Below is a small trained network, with its code and all its weights. Each question gives an input and a target symbol and asks what happens when units are switched off, that is, made to give their printed mean instead of their output.

import numpy as np


def w(rows, s, z=0):
    codes = np.array(rows[::2]) - 128.0
    scale = np.full(codes.shape[1], s)
    scale[-1] = z or s
    return codes * scale


def f(y):
    return np.maximum(y, 0)


def softmax(a):
    e = np.exp(a - a.max(-1, keepdims=True))
    return e / e.sum(-1, keepdims=True)


def log_softmax(a):
    a = a - a.max(-1, keepdims=True)
    return a - np.log(np.exp(a).sum(-1, keepdims=True))


def net(x, mask):
    ids = ['αβδζηθμσφψ'.index(c) for c in x.split()]
    T = len(ids)
    res = E[ids] + P[:T]
    r = res
    for j in range(2):
        rows = slice(3 * j, 3 * j + 3)
        q, k, v = (r @ M[0][rows].T for M in (Q, K, V))
        z = softmax(np.where(np.tri(T) > 0, q @ k.T / 3**0.5, -1e9)) @ v
        o = O[0][rows]
        res = res + np.where(mask[j], z, o[:, -1]) @ o[:, :-1]
    y = f(res @ A[0][:, :-1].T + A[0][:, -1])
    res = res + np.where(mask[2:18], y, B[0][:, -1]) @ B[0][:, :-1]
    return log_softmax(res[-1] @ U[:, :-1].T + U[:, -1])


Q, K, V, O, A, B = {}, {}, {}, {}, {}, {}
E = w([
[153,55,155],'α',
[181,121,167],'β',
[140,139,138],'δ',
[151,144,119],'ζ',
[68,135,123],'η',
[125,58,157],'θ',
[137,115,3],'μ',
[159,197,102],'σ',
[134,42,121],'φ',
[73,164,76],'ψ',
],0.023)
P = w([
[1,58,175],'0',
[124,91,109],'1',
[156,119,89],'2',
[174,130,82],'3',
[172,134,72],'4',
[196,134,76],'5',
[195,146,67],'6',
],0.0067)
Q[0] = w([
[192,77,157],'h0',
[102,37,6],'h0',
[160,80,49],'h0',
[212,61,104],'h1',
[98,212,38],'h1',
[170,62,178],'h1',
],0.012)
K[0] = w([
[205,91,134],'h0',
[115,105,9],'h0',
[162,63,49],'h0',
[239,117,130],'h1',
[93,119,23],'h1',
[222,147,239],'h1',
],0.012)
V[0] = w([
[176,177,112],'h0',
[154,90,144],'h0',
[119,127,219],'h0',
[92,118,10],'h1',
[181,166,190],'h1',
[153,148,129],'h1',
],0.011)
O[0] = w([
[101,26,140,101],'h0',
[153,89,229,143],'h0',
[115,145,253,11],'h0',
[114,118,67,241],'h1',
[46,218,212,40],'h1',
[154,145,160,110],'h1',
],0.007,0.011)
A[0] = w([
[179,134,81,253],'n0',
[119,236,135,161],'n1',
[50,220,85,2],'n2',
[156,124,106,146],'n3',
[100,112,85,95],'n4',
[82,235,123,55],'n5',
[61,176,173,249],'n6',
[208,86,92,174],'n7',
[45,214,154,161],'n8',
[38,160,124,62],'n9',
[50,186,170,46],'n10',
[136,67,193,67],'n11',
[151,201,64,37],'n12',
[217,143,244,158],'n13',
[102,60,111,24],'n14',
[192,103,121,25],'n15',
],0.011,0.0068)
B[0] = w([
[121,154,111,246],'n0',
[165,200,116,132],'n1',
[92,21,155,136],'n2',
[130,126,150,178],'n3',
[93,106,140,188],'n4',
[248,111,60,129],'n5',
[192,175,103,134],'n6',
[144,118,173,252],'n7',
[167,191,120,130],'n8',
[70,126,66,130],'n9',
[73,150,192,128],'n10',
[136,107,192,140],'n11',
[141,118,179,176],'n12',
[23,114,131,142],'n13',
[182,144,147,172],'n14',
[89,127,120,154],'n15',
],0.013,0.023)
U = w([
[78,52,224,1],'α',
[38,156,171,227],'β',
[127,205,163,251],'δ',
[157,190,152,170],'ζ',
[54,172,75,185],'η',
[96,72,216,45],'θ',
[179,105,77,157],'μ',
[207,221,119,87],'σ',
[198,47,255,97],'φ',
[16,57,111,58],'ψ',
],0.0092,0.009)

Each question gives the input, a string of symbols that net reads in full, and the target symbol t.
The units are the heads (3 rows each of Q, K, V and O) and the neurons (one row each of A and B). Each row of codes is followed by its name. A weight is (code - 128) times the scale printed after its matrix; where a second scale follows, it is the last column's (O, A, B and U).
mask holds one flag per unit, heads first, then neurons. A switched-off unit (its flag False) gives its mean, the last column of its rows in O or B, instead of its output. The means were averaged over made-up inputs and are rounded, as every weight is.
A unit's drop is (log p(t) with every unit on - log p(t) with that unit switched off) / (log p(t) with every unit on - log p(t) with every unit switched off).
The circuit of an input: a set's keep is (log p(t) with only the set's units on - log p(t) with every unit switched off) / (log p(t) with every unit on - log p(t) with every unit switched off). Starting from the 12 units with the biggest drops (on a tie, the unit counted first), units are removed one at a time, each time the one whose removal leaves the highest keep (on an exact tie, the one counted first), for as long as the keep stays at least 0.8.
units of the circuit, in order: the units of the circuit, biggest drop first
k most important neurons: the k neurons with the biggest drops, biggest first
which heads matter: for each layer, one digit per head in row order, 1 if its drop is at least 0.15 and else 0, layers parted by /
drop when u is switched off: that unit's drop, to one decimal
input μ σ σ, target μ: units of the circuit, in order	(h1)
input φ α σ η, target η: 3 most important neurons	(n7, n12, n14)
input σ β μ φ φ ψ, target ψ: 2 most important neurons	(n4, n2)
input β δ φ ζ θ, target β: which heads matter	11
input η β σ δ φ φ α, target β: which heads matter	01
input ψ η φ μ ζ φ, target μ: which heads matter	10
input μ μ α η φ ψ, target μ: which heads matter	01
input φ η ζ η, target η: 2 most important neurons	(n7, n14)
input σ ψ ψ, target ψ: units of the circuit, in order	(n2, h0)
input η δ φ α, target α: drop when n13 is switched off	0.9
input ψ ψ μ α θ, target μ: drop when n7 is switched off	0.1
input φ φ β φ, target β: drop when n14 is switched off	0.1
input φ μ α μ α, target μ: drop when n12 is switched off	0.6
